The symbols move the states like this.
state | gu zo lu se ri de
Z103 | Z458 Z213 Z206 Z462 Z655 Z53
Z268 | Z917 Z568 Z730 Z470 Z794 Z133
Z330 | Z606 Z382 Z610 Z321 Z862 Z620
Z97 | Z13 Z982 Z158 Z969 Z528 Z787
Z368 | Z755 Z13 Z965 Z496 Z176 Z969
Z869 | Z218 Z845 Z806 Z397 Z447 Z686
Z799 | Z276 Z308 Z182 Z651 Z632 Z378
Z178 | Z144 Z321 Z213 Z103 Z495 Z776
Z430 | Z776 Z957 Z495 Z845 Z837 Z603
Z436 | Z655 Z225 Z942 Z909 Z462 Z365
Z965 | Z368 Z97 Z969 Z862 Z606 Z888
Z447 | Z909 Z365 Z537 Z140 Z831 Z457
Z845 | Z53 Z495 Z655 Z806 Z365 Z436
Z314 | Z867 Z219 Z144 Z837 Z776 Z178
Z803 | Z568 Z831 Z33 Z133 Z540 Z248
Z382 | Z528 Z778 Z755 Z610 Z969 Z368
Z794 | Z110 Z309 Z276 Z135 Z378 Z799
Z133 | Z730 Z33 Z110 Z982 Z799 Z794
Z771 | Z759 Z447 Z140 Z308 Z803 Z572
Z495 | Z430 Z482 Z603 Z655 Z458 Z225
Z276 | Z794 Z540 Z799 Z931 Z470 Z182
Z909 | Z686 Z942 Z447 Z771 Z65 Z537
Z218 | Z462 Z53 Z869 Z831 Z909 Z806
Z309 | Z248 Z759 Z540 Z276 Z268 Z308
Z755 | Z382 Z89 Z368 Z620 Z888 Z965
Z407 | Z365 Z103 Z462 Z457 Z806 Z218
Z953 | Z861 Z496 Z957 Z430 Z314 Z482
Z606 | Z176 Z528 Z330 Z581 Z496 Z610
Z219 | Z384 Z606 Z581 Z144 Z953 Z321
Z831 | Z65 Z869 Z397 Z33 Z771 Z684
Z942 | Z436 Z837 Z365 Z447 Z218 Z407
Z384 | Z892 Z176 Z219 Z314 Z861 Z581
Z632 | Z470 Z133 Z982 Z97 Z931 Z643
Z308 | Z540 Z140 Z917 Z182 Z133 Z268
Z684 | Z397 Z686 Z759 Z309 Z572 Z771
Z53 | Z206 Z430 Z845 Z869 Z942 Z655
Z540 | Z309 Z771 Z308 Z799 Z730 Z917
Z568 | Z572 Z65 Z803 Z730 Z309 Z33
Z917 | Z308 Z572 Z268 Z378 Z110 Z730
Z13 | Z89 Z632 Z97 Z965 Z875 Z158
Z140 | Z771 Z537 Z572 Z917 Z33 Z568
Z110 | Z133 Z248 Z794 Z643 Z182 Z276
Z158 | Z97 Z643 Z787 Z888 Z382 Z875
Z888 | Z969 Z787 Z176 Z384 Z610 Z606
Z643 | Z982 Z794 Z135 Z787 Z778 Z931
Z603 | Z495 Z867 Z225 Z436 Z103 Z837
Z135 | Z643 Z276 Z931 Z875 Z89 Z651
Z248 | Z33 Z684 Z309 Z794 Z917 Z540
Z572 | Z140 Z457 Z568 Z268 Z248 Z803
Z969 | Z965 Z158 Z888 Z892 Z330 Z176
Z610 | Z330 Z755 Z620 Z861 Z892 Z496
Z462 | Z407 Z206 Z218 Z65 Z686 Z869
Z867 | Z482 Z384 Z314 Z225 Z213 Z144
Z496 | Z620 Z965 Z862 Z957 Z219 Z892
Z875 | Z787 Z931 Z528 Z606 Z368 Z382
Z397 | Z831 Z806 Z684 Z248 Z140 Z759
Z378 | Z182 Z268 Z470 Z89 Z643 Z632
Z730 | Z268 Z803 Z133 Z632 Z276 Z110
Z787 | Z158 Z135 Z875 Z176 Z755 Z528
Z182 | Z799 Z917 Z378 Z778 Z982 Z470
Z686 | Z806 Z436 Z909 Z759 Z457 Z447
Z458 | Z837 Z178 Z103 Z407 Z845 Z206
Z931 | Z135 Z799 Z651 Z528 Z13 Z778
Z862 | Z496 Z969 Z892 Z482 Z581 Z384
Z33 | Z803 Z397 Z248 Z110 Z308 Z309
Z957 | Z953 Z862 Z482 Z495 Z144 Z867
Z213 | Z178 Z861 Z776 Z206 Z603 Z430
Z892 | Z862 Z888 Z384 Z867 Z321 Z219
Z759 | Z684 Z909 Z771 Z540 Z568 Z140
Z457 | Z537 Z462 Z65 Z568 Z684 Z831
Z861 | Z321 Z620 Z953 Z776 Z867 Z957
Z778 | Z651 Z378 Z89 Z755 Z158 Z13
Z321 | Z581 Z610 Z861 Z213 Z482 Z953
Z806 | Z869 Z655 Z686 Z684 Z537 Z909
Z176 | Z888 Z875 Z606 Z219 Z620 Z330
Z581 | Z219 Z330 Z321 Z178 Z957 Z861
Z89 | Z778 Z470 Z13 Z368 Z787 Z97
Z482 | Z957 Z892 Z867 Z603 Z178 Z314
Z144 | Z314 Z581 Z178 Z458 Z430 Z213
Z837 | Z225 Z144 Z458 Z365 Z53 Z103
Z206 | Z103 Z776 Z53 Z218 Z436 Z845
Z470 | Z378 Z730 Z632 Z13 Z135 Z982
Z620 | Z610 Z368 Z496 Z953 Z384 Z862
Z528 | Z875 Z651 Z382 Z330 Z965 Z755
Z651 | Z931 Z182 Z778 Z382 Z97 Z89
Z225 | Z603 Z314 Z837 Z942 Z206 Z458
Z776 | Z213 Z953 Z430 Z53 Z225 Z495
Z655 | Z845 Z603 Z436 Z686 Z407 Z942
Z365 | Z942 Z458 Z407 Z537 Z869 Z462
Z65 | Z457 Z218 Z831 Z803 Z759 Z397
Z982 | Z632 Z110 Z643 Z158 Z651 Z135
Z537 | Z447 Z407 Z457 Z572 Z397 Z65

The rows follow the links: the fewer symbols apart two states are, the more alike their rows tend to be.

Each row is also shifted at random along 8 hidden directions that mean nothing.

Some states, each with a row of numbers:
Z845	[ -44,   38,    1,  -10,  -12,   -1,   35,  -24,   -1,  -26,  -34,  -17,  -17,  -24,   24,    1,   18,   25,  -19,    5,   40,    6,  -51,  -90,  -13,   28,   -1,  -23,  -21,    9,   35,   58,    5,  -20,   71,   10,  -38,  -24,   12,  -37,  -30,   35]
Z458	[ -14,  -25,   19,  -13,   -8,  -33,  -38,  -45,  -32,   13,  -18,  -34,  -40,  -18,  -23,   18,   -6,   43,  -19,   -8,   11,   20,  -10,   -4,   -5,   52,   62,  -27,   -5,   33,   17,    6,   14,  -44,  -33,   -8,  -24,  -31,  -27,   -7,  -21,  -39]
Z651	[ 141,  -12,   22,   -5,    3,   41,  119,   69,   37,  -14,   72,   35,    8,   20,  -21,  -44,    2,   -8,   25,  -25,    4,  -20,  -56,   35,   20,  -42,  -23,   55,    5,  -58,  -16,   17,  -13,   12,    1,   -3,  -15,   33,   22,  -20,   42,    8]
Z917	[  37,   13,   33,   -5,  -10,   20,   -7,  -30,   -1,   33,   27,  -29,  -11,    4,   11,   13,   16,   11,   12,   12,  -20,  -29,  -24,  -35,   14,  -29,   -3,  -13,   15,   49,    1,   61,   31,  -40,   -2,   14,  -18,   12,  -48,    9,  -65,  -40]
Z496	[  65,   -8,   17,   15,    3,  -42,  -23,   10,  -15,    6,   -3,   -5,    5,    3,    4,   29,  -22,  -19,  -32,   12,  -14,  -11,    2,   40,   -7,  -38,  -34,   -3,    2,  -10,  -33,  -19,    2,   14,  -30,   -1,   15,   -8,   -7,   16,   12,  -20]
Z430	[  43,  -14,  -21,    0,   -4,  -23,   -9,  -20,  -13,  -19,  -61,   18,   -7,  -21,   -9,  -14,   -1,   24,   -8,   -1,   28,   29,   13,    5,  -15,   45,   -1,  -42,   -9,   10,   41,  -42,    0,  -33,   30,  -24,   10,  -24,   22,    2,   35,   26]
Z470	[  42,  -14,   30,    3,   11,   -4,  -10,  -12,   -6,   50,  -11,  -22,  -10,    9,    6,    2,   13,  -16,   -4,   -2,  -26,   21,   26,   10,   -2,   13,  -39,  -16,    3,   48,    2,   36,   56,  -11,   44,   11,   -6,   15,  -69,   -9,  -10,   19]
Z684	[   9,  -17,  -35,   -2,    6,   12,  -25,  -36,  -14,   14,  -48,   37,   11,  -13,    9,  -31,   24,    4,   31,   17,   -7,   26,   39,    4,   12,   41,   16,  -32,   -7,   29,   41,  -63,   10,  -32,   20,  -41,   40,   12,    5,   35,   20,   21]
Z799	[ -49,   21,    5,    9,    8,   26,  -23,   -5,    9,   25,   27,  -48,   -3,   18,   14,   20,   13,  -17,    8,  -10,  -19,   -1,   26,  -47,   -4,   17,   22,   18,    1,   30,  -13,   73,   12,   29,   17,   43,  -22,   13,  -45,  -30,  -67,    7]
Z953	[  12,  -27,   11,   -1,   11,  -44,   26,   22,  -18,   -4,   -6,   13,    4,    0,  -11,   -3,  -18,  -10,  -23,  -11,    6,   -1,    0,   65,  -10,    0,  -20,  -23,  -11,  -20,  -18,  -27,  -14,  -22,  -13,  -18,   20,  -11,   14,    3,   28,   -2]
Z837	[ -12,   40,  -26,    3,  -12,   14,   15,   -6,    7,  -45,    3,   -2,   25,   -9,   14,   11,  -11,   22,    8,  -16,   39,  -42,   12,  -44,  -16,  -22,   12,   -9,  -11,  -17,   13,   32,  -58,    2,   -1,   10,    6,  -21,   56,  -19,  -48,   -2]
Z482	[ -25,   25,  -69,   28,   15,    2,    9,   22,    2,  -50,  -21,   10,   47,    8,   14,   -6,   -3,  -22,    8,  -22,   32,  -12,   71,  -10,  -34,   47,   30,  -46,  -22,  -20,    2,   -5,  -84,   -6,   30,    8,   42,  -12,   75,  -12,  -40,   45]
Z133	[ -42,    2,   14,    5,   -5,   21,  -23,   -9,   10,   22,  -20,   19,    5,    4,   11,   14,   -9,  -18,    5,   37,  -31,   22,   51,   29,   27,  -35,  -61,   23,    7,  -26,  -16,  -27,   33,   47,   -7,  -16,    9,   19,  -11,   42,   75,   24]
Z537	[-122,   20,  -47,    3,   16,   27,  -43,  -20,   -6,   -1,    6,    2,   45,    2,   29,   11,   -2,  -10,   32,  -19,   -1,  -22,   94,  -18,   -3,   -2,   43,   29,  -24,   -6,    1,   -4,  -49,   61,  -25,    3,   47,    5,   26,  -12,  -52,    8]
Z219	[ -24,  -13,    0,    6,   11,  -41,   21,   29,  -16,  -13,    8,  -19,  -26,    6,  -14,   -2,    7,  -19,  -35,   -1,    5,   18,  -58,    1,  -15,   64,   56,  -28,   -8,   -3,  -24,    1,  -14,  -38,    2,    7,  -19,  -13,    0,  -12,  -16,   -4]
Z308	[  81,   20,   -2,   11,   -8,   56,   27,  -10,   13,    1,   41,    1,   14,   11,   11,   -3,   12,    4,   39,   10,   -6,  -30,   12,  -27,   26,  -13,   35,    3,    0,   -8,   -5,   35,  -25,  -22,  -22,   -7,    0,   22,   15,   21,  -41,  -17]
Z606	[ -63,   -3,   13,   21,   -5,   26,   93,   66,   22,  -40,   57,  -15,  -15,   36,  -43,    9,  -35,   -9,   -5,   -8,   17,   12,   32,   59,   16,   67,   63,  -24,   -6, -101,  -67,   46,  -78,  -43,  -51,    1,  -36,   -4,   64,   12,   34,   12]
Z457	[-143,   -6,    5,  -24,    5,   -3,    9,  -22,   -7,   19,  -53,   16,   -2,  -15,   12,  -17,   11,    7,    0,    1,    6,   35,   31,    5,    0,   23,  -52,  -17,  -16,   12,   32,   -3,   37,   -1,   63,  -16,    7,   -1,  -14,   -9,   41,   54]
Z384	[  -3,    0,  -19,   15,   11,  -42,  -30,    9,  -15,   -9,  -32,  -16,  -11,   -2,    5,    9,    6,  -24,  -36,    8,    1,   28,  -17,  -17,  -25,   49,   19,  -21,   -7,   11,   -7,  -20,    3,    5,   25,   12,   -2,  -15,   -5,  -10,   -6,   19]
Z942	[  77,   -3,   41,  -15,   -2,  -24,   44,  -41,  -33,   17,  -18,   -2,  -15,  -23,   22,    2,   10,   20,  -16,   14,   13,  -14,  -46,  -15,   10,   -7,  -12,  -37,  -26,   19,   16,   33,   21,  -63,   18,  -32,   -5,  -12,  -14,    1,  -27,  -14]
Z969	[  25,   27,   13,   15,  -15,    7,   21,   27,   25,  -20,   19,  -26,    2,   15,   -8,   19,  -16,    1,  -13,   -9,   12,  -22,    0,  -11,  -15,  -24,  -37,  -20,   18,   -6,  -18,   62,  -14,  -14,   17,   37,  -26,   -8,    7,  -13,  -21,    2]
Z831	[  79,  -20,   22,  -24,    9,    7,   -7,  -45,  -17,   44,   -8,    4,   10,  -17,   13,   -7,    5,   29,   23,  -31,   -1,  -12,   34,    6,    3,  -36,  -33,   27,  -16,   41,   41,   18,   38,   20,   10,  -14,   20,    6,  -42,  -31,  -20,   -5]
Z803	[  63,    3,   -6,    9,   -8,   55,   14,  -22,   13,    8,  -11,   42,   41,    2,   11,   -6,  -16,   12,   50,    7,   -5,  -16,  111,   47,   29,  -43,  -51,   -5,   -3,  -30,   14,  -16,  -20,    2,  -16,  -37,   44,   20,   37,   43,   42,   21]
Z861	[  -2,   -7,  -14,    3,   18,  -37,  -65,    0,  -19,    5,   17,  -49,   -5,   -1,   -7,   28,  -10,    0,  -21,  -47,    5,   -2,    6,  -24,  -37,   21,   62,   42,  -12,   29,   -6,   17,  -10,   64,  -27,   44,   -7,  -21,  -30,  -64,  -68,  -25]
Z568	[  29,  -19,   -9,  -13,   -8,   22,  -53,  -27,    2,   16,    4,   29,   -2,  -11,   -7,  -10,    3,   17,   31,   16,  -23,    5,   -3,    7,   27,  -36,   14,   57,   15,    5,   19,  -71,   25,   43,  -54,  -25,   13,   18,  -11,   30,   39,  -33]
Z867	[ -26,   34,  -27,    4,    3,  -24,   13,   19,    5,  -37,  -10,    9,   42,   -3,   23,   -2,   -2,  -11,  -12,  -19,   27,  -51,  -11,  -21,  -39,  -49,  -54,  -31,   -4,   14,    6,   16,  -37,   -7,   46,   23,   31,  -15,   36,  -24,  -54,    8]

From each start, follow one symbol. Which state do you reach?
Answers are names.
new walk
[  77,   16,    3,    8,  -16,    2,  -12,   17,   31,  -13,  -29,    8,    6,    2,   -5,    0,   -8,    3,  -10,    3,    4,    5,   -4,   -4,  -17,  -51, -102,    5,   30,    8,   18,   -2,   34,   28,   53,   25,  -12,   -2,   -9,   -6,   48,   28]
zo -> Z778
new walk
[  52,  -19,   20,    3,   -9,   47,   31,  -29,    2,   25,  -21,    4,  -18,    1,  -14,  -11,    1,   26,   28,    6,   -1,   43,   69,   22,   31,   58,    8,  -32,   -6,   -6,   23,   23,   19,  -47,   14,  -32,  -16,   12,   -9,   21,   45,   34]
lu -> Z540
new walk
[ -19,   25,   10,  -10,   -8,   12,   53,  -13,   -2,  -24,   -1,  -10,   -9,  -17,   15,    5,    2,   23,   -7,   -6,   35,   -6,  -28,  -50,    2,   10,   19,    8,  -29,  -31,   13,   51,  -18,    3,   17,   -4,  -28,  -16,   28,  -31,  -15,   17]
ri -> Z407
new walk
[ -34,  -13,   22,  -15,    8,  -17,    5,  -34,  -33,   21,    0,  -15,  -19,  -15,   10,   10,    4,   12,   -8,    1,    1,    5,  -12,   -6,   13,   28,   47,    0,  -29,    3,    0,   15,    7,  -13,  -23,  -23,   -5,   -8,  -17,   -7,  -23,  -18]
lu -> Z218
new walk
[   4,    6,  -11,  -13,   -4,   -2,    0,  -29,   -6,    9,  -26,   41,   21,  -12,   23,  -33,   33,    0,   20,   31,   -9,  -30,  -39,  -13,    7,  -37,  -44,  -57,   15,   57,   32,  -36,   20,  -78,   41,  -27,   41,   13,   -3,   46,  -23,  -15]
lu -> Z771
new walk
[ -14,   16,   21,    0,   -5,   43,  -36,  -24,   17,   31,  -10,  -25,    1,    1,   13,   31,  -14,    9,   12,   -9,  -13,   22,   85,  -19,   10,  -26,  -47,   64,   -3,   -8,    8,   49,   39,  100,   10,   22,  -22,    9,  -39,  -29,   25,   35]
de -> Z110
new walk
[  59,    6,  -56,   10,   -5,  -14,  -33,   -4,   -6,  -44,  -30,   49,   29,  -19,    8,  -11,   -4,    4,    7,   19,   16,  -16,   -8,   -3,   -5,  -24,   14,   -1,   -1,  -21,   18,  -99,  -43,   11,  -29,  -31,   46,  -10,   68,   36,   23,  -12]
gu -> Z430
new walk
[ -67,    2,  -43,   10,    3,   13,  -46,   41,   29,  -15,   20,    6,    5,   20,  -19,  -12,    7,  -27,   11,   -1,  -19,   14,  -10,   -5,   -8,    9,   26,   37,   31,   -1,  -13,  -50,   -7,   48,  -10,   29,    0,   16,    4,    5,   16,    1]
zo -> Z470
new walk
[ -52,    6,  -10,   -2,  -15,  -18,    6,  -12,   -2,  -29,  -64,   33,   12,  -19,    4,   -1,  -18,   17,  -13,   17,   27,   10,   27,   23,   -6,  -10,  -65,  -45,   -4,  -23,   22,  -38,   -8,  -23,   28,  -27,   18,  -24,   46,   27,   65,   32]
lu -> Z837
new walk
[  54,   28,  -44,    8,   17,   16,  -13,  -45,  -18,   -2,  -47,    1,   19,  -23,   51,  -10,   36,   -1,   15,   -5,   20,   13,   27,  -93,  -13,   49,   37,    3,  -44,   28,   51,   16,   -7,   32,   69,   -7,   18,   -2,    9,  -38,  -58,   54]
de -> Z909
new walk
[  23,   -2,   52,   -4,   -3,   -4,   61,  -27,  -29,   15,   10,    3,   24,   -4,   18,   29,  -35,   18,    1,   -3,   11,  -53,   70,   67,   19,  -53,  -45,  -48,  -30,  -33,  -24,   54,  -34,  -57,  -41,  -40,   31,  -11,   26,   24,  -16,  -23]
zo -> Z225
new walk
[  24,   29,  -50,   27,   11,   23,  -21,   15,   22,   -7,  -31,    8,   34,   16,   23,  -19,   26,  -35,   16,    1,   -5,   10,   48,  -39,  -24,   22,  -34,  -29,    8,   36,   21,    3,   -2,   10,   87,   28,   25,   18,    1,   -6,  -24,   62]
de -> Z778
new walk
[ -16,   24,   53,  -14,  -10,   54,   93,   27,   38,    6,   41,   -9,   -8,    9,    6,    0,   -5,    2,    8,  -12,    6,   -2,  -13,  -16,   23,  -43,  -63,   57,   -7,  -52,  -13,   97,   24,   49,   35,   19,  -52,   19,  -10,  -40,   32,   40]
de -> Z276
new walk
[ -74,  -23,  -11,   -8,   -5,  -34,    5,   19,   -5,  -28,  -28,   44,    8,   -9,  -21,  -11,  -25,    4,  -13,    9,   11,    7,    1,   72,   -1,  -14,  -30,  -19,    5,  -42,   -6,  -85,  -21,  -14,  -28,  -34,   28,  -16,   50,   37,   83,   -1]
zo -> Z861
new walk
[  31,    3,    3,   -4,  -11,    2,    6,   45,   31,  -15,   46,    3,   -7,   15,  -25,  -15,    3,   -4,   -1,   -3,   -7,  -23,  -83,   -3,   -6,  -50,  -17,   26,   41,    7,  -14,   -9,    7,    0,  -10,   30,  -21,   11,   -8,    0,    0,  -36]
gu -> Z158
new walk
[ -43,   -1,   49,  -15,  -12,   40,   52,   16,   20,   13,   68,  -10,  -21,   14,  -17,    4,   -8,    8,   14,    7,  -15,  -11,  -32,   14,   39,  -28,   14,   46,    9,  -43,  -36,   44,    7,    5,  -50,    0,  -40,   20,  -10,    8,   19,  -28]
de -> Z133
